Below are the code and all the weights of a small trained network. Each question names an input and a class and asks about switching units off, where a switched-off unit gives its printed mean instead of its output.

import numpy as np


def w(rows, s, z=0):
    codes = np.array(rows[::2]) - 128.0
    scale = np.full(codes.shape[1], s)
    scale[-1] = z or s
    return codes * scale


def norm(h):
    return h / np.sqrt((h * h).mean(-1, keepdims=True) + 1e-5)


def f(y):
    return y / 2 * (1 + np.tanh(0.7978845608 * (y + 0.044715 * y**3)))


def log_softmax(a):
    a = a - a.max(-1, keepdims=True)
    return a - np.log(np.exp(a).sum(-1, keepdims=True))


def net(x, mask):
    res = np.array(x, float).reshape(1, 6) / 4 @ E
    u = 0
    for l in range(2):
        y = f(norm(res) @ A[l][:, :-1].T + A[l][:, -1])
        res = res + np.where(mask[u : u + 10], y, B[l][:, -1]) @ B[l][:, :-1]
        u += 10
    return log_softmax(norm(res)[-1] @ U[:, :-1].T + U[:, -1])


A, B = {}, {}
E = w([
[128,81,5,54],'x0',
[123,124,122,132],'x1',
[126,128,123,124],'x2',
[40,11,156,155],'x3',
[225,58,145,149],'x4',
[107,137,59,241],'x5',
],0.0018)
A[0] = w([
[75,71,124,161,73],'L0N0',
[113,138,47,255,8],'L0N1',
[211,61,117,145,111],'L0N2',
[146,175,94,131,25],'L0N3',
[25,191,104,88,88],'L0N4',
[115,147,60,243,50],'L0N5',
[225,70,144,135,66],'L0N6',
[239,55,131,157,135],'L0N7',
[99,144,174,183,23],'L0N8',
[205,230,86,139,63],'L0N9',
],0.0053,0.0017)
B[0] = w([
[196,102,111,151,147],'L0N0',
[85,129,191,2,212],'L0N1',
[77,181,101,139,196],'L0N2',
[153,87,113,157,105],'L0N3',
[80,218,112,199,229],'L0N4',
[125,126,203,27,212],'L0N5',
[62,174,137,135,180],'L0N6',
[17,239,116,149,254],'L0N7',
[193,117,109,197,124],'L0N8',
[232,129,109,110,252],'L0N9',
],0.0045,0.0012)
A[1] = w([
[44,23,155,161,112],'L1N0',
[146,163,243,164,79],'L1N1',
[74,45,131,176,135],'L1N2',
[135,142,156,23,226],'L1N3',
[88,31,116,187,201],'L1N4',
[168,143,230,208,89],'L1N5',
[100,105,2,69,76],'L1N6',
[118,125,122,113,111],'L1N7',
[195,130,62,148,137],'L1N8',
[133,145,149,192,4],'L1N9',
],0.0052,0.0014)
B[1] = w([
[190,192,159,80,213],'L1N0',
[95,58,92,148,221],'L1N1',
[178,178,114,95,167],'L1N2',
[85,52,190,104,251],'L1N3',
[210,186,112,107,175],'L1N4',
[132,43,26,134,212],'L1N5',
[152,37,148,252,230],'L1N6',
[127,104,96,129,129],'L1N7',
[159,129,162,108,141],'L1N8',
[116,115,121,149,111],'L1N9',
],0.0044,0.0019)
U = w([
[254,181,119,81,159],'0',
[48,58,195,46,132],'1',
[124,34,76,202,192],'2',
[25,227,105,179,6],'3',
],0.0073,0.0016)

Each question gives the input, the list of numbers given to net, and the class t.
The units are the neurons (one row each of A and B). Each row of codes is followed by its name. A weight is (code - 128) times the scale printed after its matrix; where a second scale follows, it is the last column's (A, B and U).
mask holds one flag per neuron, layer by layer. A switched-off neuron (its flag False) gives its mean, the last column of its row in B, instead of its output. The means were averaged over made-up inputs and are rounded, as every weight is.
A unit's drop is (log p(t) with every unit on - log p(t) with that unit switched off) / (log p(t) with every unit on - log p(t) with every unit switched off).
The circuit of an input: a set's keep is (log p(t) with only the set's units on - log p(t) with every unit switched off) / (log p(t) with every unit on - log p(t) with every unit switched off). Starting from the 12 units with the biggest drops (on a tie, the unit counted first), units are removed one at a time, each time the one whose removal leaves the highest keep (on an exact tie, the one counted first), for as long as the keep stays at least 0.8.
circuit, biggest first: the units of the circuit, biggest drop first
k most important neurons: the k neurons with the biggest drops, biggest first
k most important neurons of layer l: the k neurons of layer l with the biggest drops, biggest first
input [-7,-3,2,5,-3,1], class 2: circuit, biggest first	L1N5; L0N8
input [6,-6,8,-6,7,5], class 3: circuit, biggest first	L0N7
input [3,8,0,3,-5,5], class 1: circuit, biggest first	L0N1; L0N5
input [2,0,-3,-6,7,7], class 1: circuit, biggest first	L0N1; L0N5; L1N3; L1N4
input [-2,-3,0,7,1,6], class 0: circuit, biggest first	L1N0; L1N4
input [7,-5,-1,5,8,-2], class 3: 4 most important neurons	L0N7; L0N2; L0N6; L0N9
input [-7,1,7,-3,8,-7], class 3: circuit, biggest first	L0N7; L0N6
input [7,-4,8,3,8,-3], class 3: circuit, biggest first	L0N7; L0N2; L0N6
input [3,7,-7,3,2,-1], class 0: 2 most important neurons	L0N4; L1N4
input [-3,1,-7,4,3,3], class 0: 3 most important neurons of layer 0	L0N4; L0N0; L0N8
input [7,2,-4,3,-6,-6], class 2: 2 most important neurons	L1N6; L0N1
input [-8,-1,8,7,-5,0], class 2: circuit, biggest first	L1N5; L0N8; L0N7
input [-8,8,8,-1,-8,1], class 2: 2 most important neurons of layer 1	L1N5; L1N1
input [-8,6,-4,6,-8,-3], class 2: 3 most important neurons of layer 1	L1N5; L1N1; L1N9
input [8,3,-7,0,-5,-3], class 2: 2 most important neurons	L1N6; L0N7
input [4,0,-1,1,-8,-6], class 3: circuit, biggest first	L0N4
input [-3,-7,-3,-3,-2,4], class 1: 2 most important neurons of layer 0	L0N1; L0N5
input [-8,5,-8,-6,2,6], class 2: 3 most important neurons	L1N5; L1N1; L1N0
input [6,2,0,1,7,5], class 3: 2 most important neurons	L0N7; L0N2
input [-1,-2,0,0,-3,4], class 1: circuit, biggest first	L0N1
input [7,-1,4,-2,-3,8], class 1: 3 most important neurons of layer 0	L0N1; L0N5; L0N8
input [-6,-4,-1,-4,3,1], class 2: circuit, biggest first	L1N5; L1N1
input [8,-2,7,8,5,2], class 0: 2 most important neurons	L1N4; L1N0
input [-4,0,-1,8,-8,-5], class 0: 2 most important neurons	L1N0; L0N7
input [7,2,-6,-2,-4,-1], class 2: 2 most important neurons	L1N6; L0N7
input [-2,5,4,7,-3,-7], class 0: 3 most important neurons of layer 1	L1N0; L1N4; L1N2
